Below are the code and all the weights of a small trained network. Each question names an input and a class and asks about switching units off, where a switched-off unit gives its printed mean instead of its output.

import numpy as np


def w(rows, s, z=0):
    codes = np.array(rows[::2]) - 128.0
    scale = np.full(codes.shape[1], s)
    scale[-1] = z or s
    return codes * scale


def f(y):
    return y / 2 * (1 + np.tanh(0.7978845608 * (y + 0.044715 * y**3)))


def log_softmax(a):
    a = a - a.max(-1, keepdims=True)
    return a - np.log(np.exp(a).sum(-1, keepdims=True))


def net(x, mask):
    res = np.array(x, float).reshape(1, 4) / 4 @ E
    y = f(res @ A[0][:, :-1].T + A[0][:, -1])
    res = res + np.where(mask, y, B[0][:, -1]) @ B[0][:, :-1]
    return log_softmax(res[-1] @ U[:, :-1].T + U[:, -1])


A, B = {}, {}
E = w([
[193,104,142,8],'x0',
[147,122,156,203],'x1',
[198,212,226,169],'x2',
[152,74,196,210],'x3',
],0.012)
A[0] = w([
[254,166,215,64,117],'n1',
[125,97,110,27,109],'n2',
[75,199,76,168,254],'n3',
[149,127,139,207,108],'n4',
[162,60,48,190,205],'n5',
[140,20,193,78,228],'n6',
],0.0095,0.0043)
B[0] = w([
[63,217,69,179,254],'n1',
[127,128,86,67,230],'n2',
[60,174,151,184,219],'n3',
[111,88,138,193,201],'n4',
[118,57,137,91,190],'n5',
[151,10,35,45,209],'n6',
],0.011,0.01)
U = w([
[67,131,83,134,240],'0',
[152,111,99,68,24],'1',
[95,73,123,137,217],'2',
[243,66,123,85,12],'3',
[74,169,132,142,3],'4',
[155,202,116,87,58],'5',
[137,126,207,157,110],'6',
],0.011,0.0042)

Each question gives the input, the list of numbers given to net, and the class t.
The units are the neurons (one row each of A and B). Each row of codes is followed by its name. A weight is (code - 128) times the scale printed after its matrix; where a second scale follows, it is the last column's (A, B and U).
mask holds one flag per neuron, in row order. A switched-off neuron (its flag False) gives its mean, the last column of its row in B, instead of its output. The means were averaged over made-up inputs and are rounded, as every weight is.
A unit's drop is (log p(t) with every unit on - log p(t) with that unit switched off) / (log p(t) with every unit on - log p(t) with every unit switched off).
The circuit of an input: a set's keep is (log p(t) with only the set's units on - log p(t) with every unit switched off) / (log p(t) with every unit on - log p(t) with every unit switched off). Starting from all 6 units, units are removed one at a time, each time the one whose removal leaves the highest keep (on an exact tie, the one counted first), for as long as the keep stays at least 0.8.
units of the circuit, in order: the units of the circuit, biggest drop first
unit that matters most: the unit with the biggest drop
k most important neurons: the k neurons with the biggest drops, biggest first
drop of u: that unit's drop, to one decimal
input [5,4,3,3], class 0: 2 most important neurons -> n1, n6
input [-4,5,3,-7], class 4: units of the circuit, in order -> n3, n6
input [2,-3,-5,-6], class 1: units of the circuit, in order -> n1, n2
input [5,0,-7,2], class 3: units of the circuit, in order -> n1, n6
input [2,1,0,0], class 1: unit that matters most -> n3
input [-2,-6,4,1], class 6: 2 most important neurons -> n2, n6
input [-7,-2,4,3], class 6: units of the circuit, in order -> n1, n6
input [1,-1,0,1], class 3: units of the circuit, in order -> n1, n3
input [-5,-4,6,-7], class 4: 3 most important neurons -> n3, n6, n2
input [-7,-3,1,-7], class 4: 2 most important neurons -> n3, n6
input [-2,-5,-8,2], class 2: 2 most important neurons -> n1, n5
input [4,6,-4,-3], class 1: 2 most important neurons -> n4, n2
input [-4,-2,1,6], class 6: units of the circuit, in order -> n6, n1
input [-5,-7,4,-6], class 4: 4 most important neurons -> n3, n6, n2, n5
input [-7,7,1,-7], class 4: units of the circuit, in order -> n3, n6
input [-2,0,4,-8], class 4: unit that matters most -> n3
input [1,-8,-6,-5], class 1: 2 most important neurons -> n1, n2
input [-7,5,1,1], class 6: 4 most important neurons -> n1, n6, n2, n4
input [5,2,2,8], class 0: 2 most important neurons -> n1, n5
input [1,3,-2,1], class 3: unit that matters most -> n1
input [-4,-4,1,0], class 4: 2 most important neurons -> n6, n3
input [4,6,-3,3], class 3: drop of n1 -> 0.1
